Below are the code and all the weights of a small trained network. Each question names an input and a class and asks about switching units off, where a switched-off unit gives its printed mean instead of its output.

import numpy as np


def w(rows, s, z=0):
    codes = np.array(rows[::2]) - 128.0
    scale = np.full(codes.shape[1], s)
    scale[-1] = z or s
    return codes * scale


def f(y):
    return np.maximum(y, 0)


def log_softmax(a):
    a = a - a.max(-1, keepdims=True)
    return a - np.log(np.exp(a).sum(-1, keepdims=True))


def net(x, mask):
    res = np.array(x, float).reshape(1, 5) / 4 @ E
    y = f(res @ A[0][:, :-1].T + A[0][:, -1])
    res = res + np.where(mask, y, B[0][:, -1]) @ B[0][:, :-1]
    return log_softmax(res[-1] @ U[:, :-1].T + U[:, -1])


A, B = {}, {}
E = w([
[130,129,128],'x0',
[128,129,127],'x1',
[253,204,152],'x2',
[108,234,27],'x3',
[64,241,190],'x4',
],0.0068)
A[0] = w([
[100,162,138,70],'N0',
[147,159,89,103],'N1',
[49,113,105,185],'N2',
[58,131,130,85],'N3',
[72,112,124,55],'N4',
[87,92,135,141],'N5',
[146,196,161,41],'N6',
[139,115,96,49],'N7',
[118,151,158,59],'N8',
[175,96,68,5],'N9',
[149,98,108,45],'N10',
[139,90,159,77],'N11',
[165,143,125,62],'N12',
[92,117,107,199],'N13',
[180,145,151,56],'N14',
[214,144,94,182],'N15',
[153,103,165,81],'N16',
[151,145,89,94],'N17',
[185,126,179,115],'N18',
[74,151,163,89],'N19',
[142,102,87,51],'N20',
[150,113,187,62],'N21',
[186,144,201,163],'N22',
[163,104,138,71],'N23',
[106,88,171,83],'N24',
[150,142,143,181],'N25',
[36,106,113,38],'N26',
[132,115,153,35],'N27',
[133,89,85,87],'N28',
[97,146,158,72],'N29',
[175,178,185,107],'N30',
[57,93,150,223],'N31',
[168,167,172,201],'N32',
[143,148,112,46],'N33',
[154,83,181,78],'N34',
[152,139,113,68],'N35',
[124,147,60,59],'N36',
[158,104,3,36],'N37',
[118,139,160,109],'N38',
[101,174,156,27],'N39',
[136,120,141,76],'N40',
[125,98,177,16],'N41',
[104,166,82,2],'N42',
[129,67,175,88],'N43',
[149,106,213,97],'N44',
[127,150,38,78],'N45',
[152,113,101,65],'N46',
],0.018,0.007)
B[0] = w([
[107,106,226,156],'N0',
[56,89,148,171],'N1',
[100,38,103,243],'N2',
[94,36,148,183],'N3',
[81,61,173,165],'N4',
[100,63,118,192],'N5',
[91,58,202,177],'N6',
[124,127,220,137],'N7',
[187,100,233,142],'N8',
[163,94,248,162],'N9',
[120,88,196,143],'N10',
[96,123,177,163],'N11',
[64,31,158,147],'N12',
[129,38,102,207],'N13',
[67,39,148,162],'N14',
[79,35,94,233],'N15',
[84,172,164,160],'N16',
[62,91,142,160],'N17',
[83,48,99,189],'N18',
[207,67,251,176],'N19',
[154,82,210,149],'N20',
[49,239,159,162],'N21',
[104,32,84,220],'N22',
[119,100,183,150],'N23',
[83,124,158,173],'N24',
[120,86,82,178],'N25',
[70,46,170,200],'N26',
[25,195,201,132],'N27',
[152,81,212,168],'N28',
[166,92,233,151],'N29',
[95,30,151,201],'N30',
[91,37,79,254],'N31',
[93,27,107,220],'N32',
[47,140,136,135],'N33',
[78,182,191,182],'N34',
[78,56,143,138],'N35',
[37,174,157,171],'N36',
[120,121,235,204],'N37',
[165,129,120,149],'N38',
[135,84,250,156],'N39',
[103,120,122,131],'N40',
[64,203,204,150],'N41',
[43,186,254,156],'N42',
[85,125,180,193],'N43',
[54,213,169,193],'N44',
[28,170,169,197],'N45',
[142,106,202,143],'N46',
],0.0074,0.0093)
U = w([
[45,152,135,86],'0',
[173,94,192,99],'1',
[87,88,93,29],'2',
[95,107,110,253],'3',
[100,106,114,249],'4',
[135,105,87,162],'5',
[188,185,73,2],'6',
[250,127,92,2],'7',
],0.017,0.0089)

Each question gives the input, the list of numbers given to net, and the class t.
The units are the neurons (one row each of A and B). Each row of codes is followed by its name. A weight is (code - 128) times the scale printed after its matrix; where a second scale follows, it is the last column's (A, B and U).
mask holds one flag per neuron, in row order. A switched-off neuron (its flag False) gives its mean, the last column of its row in B, instead of its output. The means were averaged over made-up inputs and are rounded, as every weight is.
A unit's drop is (log p(t) with every unit on - log p(t) with that unit switched off) / (log p(t) with every unit on - log p(t) with every unit switched off).
The circuit of an input: a set's keep is (log p(t) with only the set's units on - log p(t) with every unit switched off) / (log p(t) with every unit on - log p(t) with every unit switched off). Starting from the 12 units with the biggest drops (on a tie, the unit counted first), units are removed one at a time, each time the one whose removal leaves the highest keep (on an exact tie, the one counted first), for as long as the keep stays at least 0.8.
units of the circuit, in order: the units of the circuit, biggest drop first
unit that matters most: the unit with the biggest drop
k most important neurons: the k neurons with the biggest drops, biggest first
drop of u: that unit's drop, to one decimal
input [-4,1,5,-8,7], class 0: unit that matters most => N44
input [5,6,7,-4,6], class 2: units of the circuit, in order => (N22; N32)
input [-7,-2,8,4,-5], class 2: units of the circuit, in order => (N15; N32)
input [7,3,8,6,4], class 2: units of the circuit, in order => (N32; N15; N30)
input [-5,1,-1,4,-7], class 1: units of the circuit, in order => (N37; N9)
input [-4,5,8,6,0], class 2: units of the circuit, in order => (N15; N32; N30)
input [5,-8,5,8,-8], class 0: units of the circuit, in order => (N45; N36)
input [-3,2,2,1,4], class 1: units of the circuit, in order => (N31; N45; N44)
input [2,-2,-2,-4,-3], class 0: units of the circuit, in order => (N34; N43; N32; N19)
input [-2,4,6,1,5], class 2: units of the circuit, in order => (N32; N22; N30)
input [6,-1,6,-2,5], class 2: 2 most important neurons => (N22; N32)
input [-2,4,7,6,4], class 2: units of the circuit, in order => (N32; N15)
input [-2,-1,8,-8,-3], class 0: units of the circuit, in order => (N44; N21)
input [-5,-4,-3,6,-3], class 0: 2 most important neurons => (N45; N36)
input [3,4,-7,6,-7], class 1: units of the circuit, in order => (N37; N28)
input [3,-2,4,-3,2], class 2: most important neuron => (N22)
input [-2,1,6,4,-7], class 1: 2 most important neurons => (N9; N37)
input [0,-1,-7,8,-8], class 0: 3 most important neurons => (N45; N36; N19)
input [-1,-3,2,6,-4], class 0: 2 most important neurons => (N45; N36)
input [3,5,6,-4,2], class 2: unit that matters most => N22
input [1,3,3,-4,7], class 1: 2 most important neurons => (N19; N8)
input [6,-3,-6,-3,6], class 1: 2 most important neurons => (N19; N29)
input [3,4,6,5,3], class 2: drop of N30 => 0.2
